Below is a small trained network, with its code and all its weights. Each question gives an input and a class and asks what happens when units are switched off, that is, made to give their printed mean instead of their output.

import numpy as np


def w(rows, s, z=0):
    codes = np.array(rows[::2]) - 128.0
    scale = np.full(codes.shape[1], s)
    scale[-1] = z or s
    return codes * scale


def f(y):
    return np.maximum(y, 0)


def log_softmax(a):
    a = a - a.max(-1, keepdims=True)
    return a - np.log(np.exp(a).sum(-1, keepdims=True))


def net(x, mask):
    res = np.array(x, float).reshape(1, 4) / 4 @ E
    y = f(res @ A[0][:, :-1].T + A[0][:, -1])
    res = res + np.where(mask, y, B[0][:, -1]) @ B[0][:, :-1]
    return log_softmax(res[-1] @ U[:, :-1].T + U[:, -1])


A, B = {}, {}
E = w([
[128,127,127,128,129,130],'x0',
[211,219,67,16,132,70],'x1',
[130,127,127,131,129,127],'x2',
[166,183,101,199,3,43],'x3',
],0.0063)
A[0] = w([
[137,128,130,136,111,120,104],'n0',
[112,74,142,185,132,118,155],'n1',
[150,180,130,201,7,73,74],'n2',
[97,97,129,180,117,148,159],'n3',
[145,138,128,149,101,109,100],'n4',
[96,40,161,226,101,158,179],'n5',
[183,198,113,14,113,86,160],'n6',
[102,81,149,70,232,166,3],'n7',
[163,143,120,82,121,105,145],'n8',
[152,105,149,120,148,127,63],'n9',
],0.015,0.0017)
B[0] = w([
[124,117,107,124,112,142,142],'n0',
[123,178,144,141,140,97,183],'n1',
[164,6,59,98,148,179,250],'n2',
[140,184,136,131,115,94,182],'n3',
[133,95,157,86,129,162,160],'n4',
[92,229,180,128,131,98,237],'n5',
[74,209,192,186,109,94,247],'n6',
[165,16,57,117,116,166,226],'n7',
[121,177,150,136,118,126,178],'n8',
[182,116,146,93,114,109,141],'n9',
],0.014,0.012)
U = w([
[80,240,177,150,112,80,253],'0',
[162,2,85,81,138,166,3],'1',
],0.008,0.00049)

Each question gives the input, the list of numbers given to net, and the class t.
The units are the neurons (one row each of A and B). Each row of codes is followed by its name. A weight is (code - 128) times the scale printed after its matrix; where a second scale follows, it is the last column's (A, B and U).
mask holds one flag per neuron, in row order. A switched-off neuron (its flag False) gives its mean, the last column of its row in B, instead of its output. The means were averaged over made-up inputs and are rounded, as every weight is.
A unit's drop is (log p(t) with every unit on - log p(t) with that unit switched off) / (log p(t) with every unit on - log p(t) with every unit switched off).
The circuit of an input: a set's keep is (log p(t) with only the set's units on - log p(t) with every unit switched off) / (log p(t) with every unit on - log p(t) with every unit switched off). Starting from all 10 units, units are removed one at a time, each time the one whose removal leaves the highest keep (on an exact tie, the one counted first), for as long as the keep stays at least 0.8.
units of the circuit, in order: the units of the circuit, biggest drop first
k most important neurons: the k neurons with the biggest drops, biggest first
drop of u: that unit's drop, to one decimal
input [-1,-8,-2,-8], class 0: 3 most important neurons => [n5 n2 n1]
input [2,4,1,7], class 1: units of the circuit, in order => [n2]
input [-4,-6,-7,-5], class 0: 2 most important neurons => [n5 n2]
input [7,-3,8,4], class 1: 3 most important neurons => [n6 n2 n8]
input [-2,-6,-6,8], class 1: 2 most important neurons => [n2 n6]
input [-1,4,-7,6], class 1: 2 most important neurons => [n2 n5]
input [6,-3,1,5], class 1: 2 most important neurons => [n2 n6]
input [-6,0,-2,-1], class 1: drop of n6 => 4.2
input [0,1,0,6], class 1: drop of n2 => 0.1
input [-5,0,-2,2], class 1: drop of n6 => 0.5
input [-8,3,-4,7], class 1: drop of n2 => 1.7
